In the rows, zero is written as 128.
Each row is followed by its class.
[ 22 152  90 148 151 146 225  75  93 191 107 104 101 125 146 128 220 171
 205  76 137 108 123 200 153 177  95 148 163 150 111 185  92 147 207 152
  75  43 146 139  99  96 138 171 111 131] : nalo
[ 89 120  91 147 122 122 196  86  98  71 103  81  97 107 100 160 167 137
 108 131  98 116 181 128 160 124 103 181  90 126  86 137 112 122  49 142
 151 110 124 148 121 153 110 161 142 116] : Vogat
[136 189 129 137 127 108 102 104 168 178 121 111 112 115  90  98 133 177
 164 134 177 132 136 156 148 174 149 137 111 143 143 136 150 117 153  81
 109 121 159 126 123 137  86 124 146 105] : zusov
[188 118 171 159 126 133 142  72  85 123  82 112  76  73  47 102 127 100
 128 137  49 170 119 147 204 124 115 117 141 109 157 183  80 134  84 132
 187  86 116 114 138 148 133 123 122 192] : Vogat
[102 108 111 196  81 101 182 104 116 152  93 158 130 100 108  98 148 170
  94 149 159 107 163 145 191 110 131 186  87 163 127  85 127 169 113  81
 166  37 145 100  99 135 132 190 129 138] : vevib
[122 143 125 184 134 139 127 102 126 146  82  97  88 130 138 117 103 152
 164 113 138 141 147 151 131 135 145 129 102 143 155 155 162 151 123  81
 162 157 117 108 138 153  92 124 121  80] : Vogat
[ 97 137 169 158 149  92 159 138 150 155 158  83 141 118 111 110 179 157
 106 127  92 150 145 156 162 168 113 135 162 187 175 152 123  77 143 159
  89  83 114 181 136 103  55  91 136 142] : nalo
[ 52 159  98 191 144 138 147  96 105 115  92 136  79 129  92 135 160 115
 207 135 131 125 118 160 151 209 103 178 125 126  67 159  95 124 121 102
 113  72 137  98 147 115 127 146 160 153] : Vep
[122 143 155 154 136 106  90  90 118 136  82 136 108 122 102 126 142 140
 121 126 105 110 109 124 155 139  99  88  97 147 166 165 164  98 105 121
 124 173 143 128 115 136 127 144 102 158] : vevib
[158 132 183 169 141 102  96 115 175 236 109  93 120 104 116 109 156 168
 130  93 128  78 105 195 182 145 179 133 111 170 134 105 159  89 104 109
 144  92 121 132  90 159 127 161 104 125] : vevib
[ 72 178 180 100  96 104  66 149 119 122 127  85 108 168 112 126 129 168
 136  62 100 122 109  90 198 133 101 161 108 146 209 139 120  86 100 147
 117  65 130  98 112 119  95 148 201 190] : zusov
[116 158  85 121 112 111 129  91  86 113 115 112  87  91  83 123 123 165
 129 112 160 132 127 131 158 134 127 116  99 113  78 149 170  91  95 109
 131 129 112 114 138 137  83 158 139 119] : vevib
[152 143 132  64 173 124 165  48  57 138 146 108 133 122  97 120 181 185
 126 135  93  57 116 145 130 121 122 114 124 127 102 122 152 133 138 135
  59  93 131 100  85 115 140 107  90 111] : zed
[ 61 115 165 150 103 134 180 134 156 122 133 139 153 127 149 150 124 115
 128  75 110 108 152 122 198 100 144 142  40 125 122  88 146  96 103 123
 206 106 116 145 122 124 164 185 176 127] : rufe
[201 133 160 155 118 123 102 123 159 127 101 117 117 103  74 102 104 103
 126  81 128 167 140 134 154 176 109 128 107 173 120 115 149  87  90  69
 130 137 144 122 141 146 121 159 138 132] : Vep
[198 189 139 154 103 139 127  89 129 157  33 103  94 100 121 112 104 157
 123  75 150 123 141 157 146 145 125 111 142 125 143 113 152 135 100  99
 108 161 102 111 144 158  95 125 109 120] : zed
[124 172 130 134 107 118 137 126 115 135  82 117  93 115 133 126 140 118
 132 124 166 156 140 139 140 152 116 124  51 152 111 130 143 124  63 111
 149 155 117 113 148 156  96 162 122  95] : Vep
[ 28 118 160 167 141 115 127 154 147  56 182  67 125  98  83 121 137 150
 115 152  33  65  98 165 167 126  84 179 148 131 183 209  78 127 135 112
 128  97 119 122 118 117 154 106 125 110] : zed
[170 189 128 129 104 129 125  82 116 139  62  93 114 108 103 113 131 145
 121 136 120 137 152 151 138 114 116 120  99 152 117 151 142  83  88 102
 146 144 135 108 137 155 101 154 108 107] : zed
[147 194 143 131 116 132 113 128 149 111 103 121 130 103  99 130 119 139
 142 123 140 148 165 149 152 145 140 123 142 118 140 136 160  87 113  66
 128 125 127 129 154 165 108 141 184 132] : vilas
[ 72 217 146 116 175  85 155  53 171 101 125  52 115 133 129 108 128 143
 135 104 115  85 130 189 183 154 123 201 128  80  99 158 112  94 117 106
 103 100 143 153 127  99  78 119 170  95] : vilas
[ 78 139 187 159 141  85 162  45 136 137 115 108 144 120 123 124 141 111
 134 170  24 110 168 133 178  93 123 141  98 112 102 103 112 117  83 117
 161 123  93 138 110 100 125  71 115 189] : nalo
[113 149 173  88 120 119 155  47 129 106  61  96 129 123 112 123 118 160
 135 126 157 123 172 118 137  96 128 136  61 128  95 148 152  93  95  84
 138 162 163 114 142 120  68 134 147 133] : Vep
[167 173 118 104 117 137 102  88 150 110  70 107  84 104  94 144 130 142
 112  85 133 114 144 142 167 119 139 116 107 112 109 133 157 104  66 107
 138 148 139 120 142 149  99 169 169 125] : zusov
[178 144 154 148 119 173 135  83 111 115  63 117 146 113 113 121 116 131
 106  87 147 103 158 134 158 104 136 108 139 136 135 158 142 115 117  70
 154 139 154 113 136 145  71 155 161 147] : Vep
[141 132 128 156 144 122 156  79 114 137  69  77 104 141 146 136 160 125
 152  97 130 144 159 140 140 136 113 120  98 152 155 181 169 113 123 114
 147 182 131 101 127 146 103 119 118 121] : Nimi
[ 88 202 197 107 133  96 112 145 166 123 120 111 144  87 109  87 141 127
 174 193 121 138 146 161 165 140 164 179 124 138 132 118  41 121 138  67
 152  23 126 145 151 138 132 139 161  93] : zusov
[162 143 197  68 126 128 169 169 142 164 197 159 121 115  83 108 140  67
 127  80  95 142 129 154 190 123 107 116 122 184 112  93 161  66 110 168
 118  93  87 130  96 150 183 201 104 152] : vilas
[141 165 146 179  88 110 132 100 110 178 122 117 109  75 110 106 124 102
 106 159  50 150 180 164 144  50  90 132 109 189 142 159 137 151 120  86
 170  96  96 114 121 168  99 159 131 133] : pidon
[131  64  79 180 113 116 135 133 147 153 143 127  60 107  62 106 102 107
 149  95  83 151 140 139 216  89 107 147  99 151  82 137 135 100  88 141
 149 112 101 133 139 120 185 216  86 130] : Vogat
[151 200 182 115 108 113 134 148 112 160  88 119 115 125 137 115 125 138
 135 119 165 131 143 167 138 126 109 127 125 152 105 112 151 125 104 104
 129 129 134 108 116 132 119 151 137 130] : rufe
[ 83 162 191 115 108  92  87 128 150 137 172 116 146 179 102 125 132  83
 114 108  68  89 106 121 154  98 117 166 109 210  83 113 117  66 138 110
 111 113 106 144  72 111 147 161 114  91] : zed
[152 198  87 170 160 138 145  93 129  80  76 117  68 110 112 116 146 141
 119 129 137 111 147 147 160 152 111 137  89 120 138 147 168 146 104 110
 104 139 114 113 158 151 124 139 142  79] : seseg
[105 208 132 111 131 107  97  54 112 143 126  88 143 117  96 142 143 177
 158 174  79 136 131 119 157 162 114 174 146 156 121 157 109  62 122 123
 131  35 151 131 102 131  88 111 144 195] : Nimi
[ 76 128 103 197 139 128 127 134 150  91 139 114 116 123  94 160 156  94
 111  94  44 115 177 133 169 124 110 140 137 106 125 118 148  80  91 143
 118 111 106 149 142 137 116 142 199 143] : zusov
[ 62  96 100 129  62 157 123 106 151 133 150 156 139 176  62 116  90 157
 121  73 122 128 167 117 140 113 143 145  98 152  95  91 138  41 100  92
 136 165 124 110  69 176  90 168 117 102] : Vogat
[152 144  92 154 143  97 115  82 134 116  81 103 114 112 105 109 143 134
 130 155 144 121 136 124 155 133 128 114  51 126  82 153 145 119  90  97
 131 172 121 134 134 136 107 169 127  91] : zed
[142 163 153 114 139 159 154  70 116  69  96  98 110 128 105 153 131 138
 152 113 109 110 141 126 156 115 135 126 115  99 133 169 168  93 105  85
 147 166 134 122 157 117 105  95 142 127] : Nimi
[109 128 134 159 137 130 163  80 157 121 147 130 148 124  75 116 149 158
 106 119  78  86 175 166 158 105 132 132 138  95 199 131 131 136 144 103
 108 126 163 142 129 166 121  89 175 168] : pidon
[126 156  84 131 148 141 152 125 117  55  95 108 105 112 129 113 137 149
 122 110 131 138 146 145 142 150 107 125 116  96 120 121 142 132  66 123
 158 142 108 103 146 145 104 134 142 105] : pidon
[136 121 115 137 141 145  99  68 129 113  69 117 117 128 124 141 129 149
 140 111 127 133 127 132 133 139 133 114 124 104  93 163 168  79  99  90
 133 154 134 109 118 128  77 128 134 124] : Nimi
[104 125 157 115 127 101 151 122 158 124 152 115 148 129 113 125 114 103
 107  99  93 137 155 127 148 103 119 122 117 111 139  96 134  75 113 151
 117 161 120 168 148 121 113 111 124 157] : vevib
[ 82  85 139 110 137  85 120 126 179 218 121  80 144 121 155 134 128 156
 122  67 165 105 108 183 143 107 152 123 138 196  78 132 111 124 157 106
 155 143 151 132 100 106 101 198 147 115] : vevib
[ 89 133 146 151 146 115 130 104 117 170  86  86  67 130 126 135 166 155
 190 117 175 150 130 146 131 107 146 112  77  97 119 164 180 122 138  98
 154 163 155  97 124 129 100 126 146  92] : vevib
[ 77  93 146 157 140 125 108 130 138 159 135 110  96 115 113 140 151 117
 120 108  75 126 104 148 132 121  80 167 177 172  93 181 126  84 170 172
  93  52 126 119  88 103 144 153 133 149] : seseg
[ 98 114 212  99  91 131 134  98 136  89  83 138 127 137  98 114  99 148
 138 115  98 140 152  87 156  82 142 160  86  91 147  87 127 125  88 113
 118  91 103  97 128 120  99 130 161 191] : tav
[133 170 149 121 138 154 129 120 141 127  93 144 113 112 141 134 148 130
 147 128 116 153 141 145 140 142 138  94  84 149 125 107 167  97  78  88
 157 122 117 125 152 139 114 149 133 100] : nalo
[143 132  84 160 160 123 115 130 129 120  88 112 123 108 124 102 147 169
 138 105 151 117 136 148 163 139 139  98 109 127 109 121 184  93 103 108
 128 138 101 112 147 124 112 169 109  97] : vevib
[138 142 136 142 123 139 131 110 151  62  82 126 121 114  97 100 102 164
 105 106 160 143 128 120 164 168 137 136 100  92 170 123 160 136  85  98
 139 131 132  95 140 142  70 130 162 136] : tav
[150 101 136 214 130 161 155  83 141 111 110 134 161 123  93 109 148  97
 115  81  65 118 164 107 183 188 134 148 175 166 208 121  64 120 157  86
 100 106  83 145 123 149  60 105 137 142] : tav
[108  97 168 151 112  98 156 136 168 129 124 112  69 101  97 132 126  97
 116 119 142 184 153 135 205  95 131 179 149  79  63  98 117 158  89 113
 149  74 121 135  94  98  72 144 183 145] : zusov
[114 109 161 181  93 110  55 202 162 165 151 136 111 129 109 110  79 105
 100  50 123 163  85 180 153 143 134 126 167 147  87  93 154 120 100  83
 120 104  98 120  74 142 145 181 119 103] : Vep
[ 96 105  60 149 153 112 137 114  90 105 177 129  66 104 106 147 170 130
 106  96 102 143 126 131 243 136 111 136 139 110  92 154 168  87 111 124
 118  57  96 116  82 129 128 147 112  78] : rufe
[147 203 134 141 139 128 141 106 129 115  84  91 108 110  98  92 119 154
 129 116 159 112 139 155 181 141 138 127 113 120 113 140 151  87  90 122
 143 129 113 118 132 164  90 159 131 105] : zed
[ 84 233 157 151  71 126 175  83  71 191 140 128 122 137  71  91 127 134
 188 160 115 140 128 148 137 150 106 153 133 210 165 150  68 146 184  92
 124  90 153 120 126 120 123 133 128 155] : karip
[186 184 115 116  86 147 148  99 159 124  91 137 135 125  72  89 129 145
 113  98 195 204 123 156 140 199 140 128 132 141 150 138 141 118 146  93
 114 125 155 115 133 134  41 136 131 129] : tav
[ 86 158 137 118 105 162 128  57 105 123 145 135  87 111  53 152  86 136
 158  92  66  98  94 121 210  93 125 143 168  89  88 129 111 107 106  99
 136  73 146 116 133  84 133 145 187 202] : karip
[120 149 125 126 132 144 125 108 146 123  82 128 115 112 108 117 135 162
 131 126 147 118 146 127 175  81 135  84  97 119 121 134 186 113  92 112
 134 170 122 109 134 133 101 172 133 125] : karip
[155 212 119 159 139 120 112 110 135 141  49 132 112  98  97 119 152 172
 129 154 145 126 155 152 162 150 143  97  82 134 122  99 170 116  69  93
 164 122 152 111 173 133  98 168 195 109] : zusov
[135 113  83 187 138 113 162  63 102 173 110  71  90 107 111 142 184 139
 154  70  98 148 126 173 195 193 148 153 142  81 100 123 141 102 115 119
 155  65 133 106 113 101 135  83 134 117] : zusov
[127 139 207  99 135  96 141  61 138 145 100  66  98 100 109 122 105  95
 146  88 126 149 135 113 213 113 146 146 109  82  99 142  91  73 100 116
 158 111 121 153 118 151  85 120 163 141] : zed
[ 56  97 155 147 139 124 191  78 111 111 115  86 140 136 130 120 112 159
 109  75 138 105 148 131 197 138 125 158  94 143  87 122 116 104  66 101
 164 103 156 143  67 123  75 208 156 127] : Vep
[118 155 194 171  98 148 166  93 181 131 117 122 138 108 109 117 128 136
 120  92  97 139 123 171 185 147 167 148  91  90 106  81 139  98  74  69
 168  86 118 185 110 103 103 133 137 109] : nalo
[106  80 127 198 114 129 164 137 144 154 112 139  88 104  82 129 169 132
  90 122  71 103 131 135 162 123 109 132 110 159 165 138  86 103 111 204
 101 139  97 174 147 126 166 147 102 126] : seseg
[ 80 190 138 113 141 101 104 113 196  70 163  95 160 160 149 160 126 125
 123 137  92 113 149 107 177 134 163 197 155 109 150  95  59 130 140 127
 132  89 106 172 114 123 102  66 168 157] : rufe
[ 76 192 158 163 113  83 102 104 164 204 147 124 156 140 122  88  99 143
 141 102 111 111 110 170 193 155 155 124 106 133 105  85 157 113 131  95
 148 124  78 113  83 103  96 112 122 130] : zusov
[104  97 166  99 126 140 127 143 112  63 112 153  88  87  87 155 129 102
 129 144  97 190 100  81 202 147 121 134 177 105  95  92  84  94  50 148
 170  53 120 129 121 111 162 142 135 174] : karip
[119 178 111 155 131 106 158  86 127 114 179  99 102 121 119 135 135 123
  81 125  53 137 133 148 161 131  86 173 110 123 189 155 166 133 121 158
 120  78 129 131 129 110 100 101 148 140] : vilas
[112 150 139 118 123 121 112  99 128 118  72 123 104 123 110 108 115 174
 128 122 162 102 156 125 150  88 150 106 100 122 137 147 158 113 115 104
 139 164 143 111 132 139 108 157 140  96] : zusov
[ 89 180 139 174 114 123 138 209 107 157 131  95 108 108 114 109 190 138
 145 135 107 183 134 186 160 108 113 100 151  96 195 140  96 158 147  96
 110  99 118 141 121 156 157 138 111  40] : zed
[155 157 227 168 137 159 150 129 123  99 108 142  83 132  93 131 128  94
 109  46  74 132 134  99 166 119 124 133 171 106 127  37 138 102  88 147
 135  82 119 167 112 110 144 123 176 128] : nalo
[109 136 187  91  95  98 168 186 125 121 119 107  79 129  90 116 148 121
  75  90 214 144  92 186 180 139 132 167 173 124  62 135 108  72  91 130
 102  91 154 158 119 118 105 162 129  50] : zed
[ 60 149  78 144 165 104 160  89 133 106 119  73 144 119 121 133 161 133
 161 121  87 138 185 128 178 127 110 157 121  89 117 118  62 106 113 142
 137  87 157 150 137 138 159 148 149 146] : Vep
[130 129 127 125 156 111 133 140 131 135 120 114 123 123 138 115 122 153
 129 142 143 140 166 151 151 112 109  91  83 136 142 159 165 136  89 124
 113 165 126 118 126 153  72 182 166 168] : rufe
[135  94 158 150 158 144 181  71 156 125 146  77 125 109 126 146 133 146
 155  72  62 115 145 140 181 128 150 138 115 157 150 148 127 124 158 101
 128 115 103 176 125  87 115 132 131 118] : rufe
[ 54 167 144 110 134 152 130  88 190 103 185 126 159 140 132 155 120 159
 107  85  93  48  98 139 160 171 150 184 123 139 142 108 139  75 129 130
 154  87 132 144  67 131 135 129 133 107] : vilas
[121 140 124 151 123 117 128  76 119 187  80  95  95 102 128 143 141 151
 162 140 133 144 169 141 139 101 107 128 109 143 117 173 159 114 127  71
 136 148 143  97 131 142  70 126 145 117] : Nimi
[130 193 154 146 144 109 142 104 102 115  89 126 141 139 140  89  95 119
 133 158 132 150 158 151 143 146 118 119 107 133 135 128 138 129 106  72
 124 133 142 130 129 152 136 145 139 127] : seseg
[114 153 171 161 151 102 138  90 104 121 126 141  99  89  68 116 139 116
 132 159  74 126 133  94 216  97 122 113  91  60 125 110 125 113 103 124
 126  85 109 155 144 118 132 114 164 126] : zed
[131 168 134 121 133 135 148  94 144  94  77 136 142 110 114 129 130 148
 127 127 157 139 157 121 155 174 149 126 129 110 185 111 121 136 122  90
 137 127 149 114 162 163  93  96 163 136] : tav
[ 93 124 170 149  89 130 207  87 128 142 135 100 118  72 104 119 162 130
 106 142 125  91 128 164 177 108 169 194 113 150 119 144  64 149 131 132
 193  57  82 140  94 143  80 132 103 124] : vevib
[ 10 176 175 113 116  90 158 126 104 125 134 100 103 176 177 171 167  91
 172 144  92 148 129 150 132 104 149 161 115 102 134 110 112 159 117 137
 106 105 104 151 122 122 178  84 115 116] : karip
[154 196 112  91 148 125 103  94 143 126  88 120 116 129 109 100 144 177
 144 130 156 137 132 159 171 124 134  97  99 137 116 154 184  96 100  95
 133 134 135 104 141 138  80 158 138 130] : pidon
[116 152 109 155 101 105 121  66 129 148  74  91 120 103 105 128 134 159
 143 107 113 154 144 153 131 143 112 136  83 121 108 155 155 103 111  91
 144 130 138 106 123 143 111 142 153 135] : Nimi
[172 183 108 181 147 136 104  68 152 119  36 117 123 121  91 101 139 144
 132 106 129 138 145 126 165 184 146 113 121 124 150 116 119  84  97 100
 146 150 147 128 141 155  99 143 133 103] : tav
[137  63 204 128 146 119 175 102 131 148 122 137 170 118 121 116 146 118
 129 142  88 115 140 124 137 165 141 132 122 158 168 129  95  61 129 153
 130 109 128 162 154 104 134 101 126 167] : vilas
[ 62 119 160 174  61 115 127 137 152 114 124 100 171 123 136 141 100 140
  83  99 119  76 151 161 125 140 118 176 148 156 100 123 129 109  98  44
 134 150 126 151  77 121  98 135 130  98] : zusov
[163 193 153 142 112 135 120 100 131 115  64 116  80 128  95 105 125 144
 145 110 159 139 115 150 151 176 153 144 104 125 143 126 135 111  98  96
 130 119 121 103 139 167 111 122 126  97] : zed
[102 138 101 172 110 101 103  87 156 192 123 115 167 100 127 100 141 204
 107 170 150 140 151 147 155 128 165 126 134 142 110 127 132 113 141  74
 153 108 102 140  83 138  13 100 122  99] : pidon
[107 149 137 184  89  69 131 144  93  84 128 114  94  91  81 111 111  71
 117  95  91 183 140 126 206 164  74 175 145 159 103 109 118  90  93  66
 159  67 106 119 122 137 174 153 124 117] : vevib
[142 168 123 144 145 147 121  76 112 160 108 113 114 141 112 135 161 162
 140 139 127 107 134 144 160 138 142 102 100 156 136 167 178 109 127  82
 117 156 121  95 103 147  82 116 136 122] : seseg
[123 179 105 135 114 101 116 105 149 122  90 117 150 127 103 102 129 154
 116 127 157 118 154 151 127 133 141 107  76 133  98 138 179 101 118 115
 129 167 126 122 150 122  83 154 166 123] : zusov
[125 172 152 178 129 109 136 112 136 118  90  91 115 100 118 101 140 125
 148 131 148 142 148 161 136 123 121 136 100 126 133 162 176 128 145  77
 160 139 132 113 122 142 118 130 114  99] : vevib
[132 130 184  97 171 123 139  92 146 172 132 149 150 124  87  96 119 176
 144 145 110 105 148 154 183 101 175  79 109 131 143  99 143 107 135  82
 101 125 142 137 115 151 160 149 140 137] : seseg
[158 171 166 131 127 115  93 100 119 162  89 102  90 107 121 122 105 156
 127 111 115 144 130 137 160 126 121 119 127 133 157 153 170  74  95 113
 141 115 134 108 144 133  91 133 157 132] : vilas
[148 114 103 156 165 113 128  63 111 111  76 111  86 104 102 126 151 144
 145 141 139 150 146 125 161 137 161 108  95 110 127 156 164  96 109 103
 161 136 136 111 157 145  99 117 135 115] : vevib
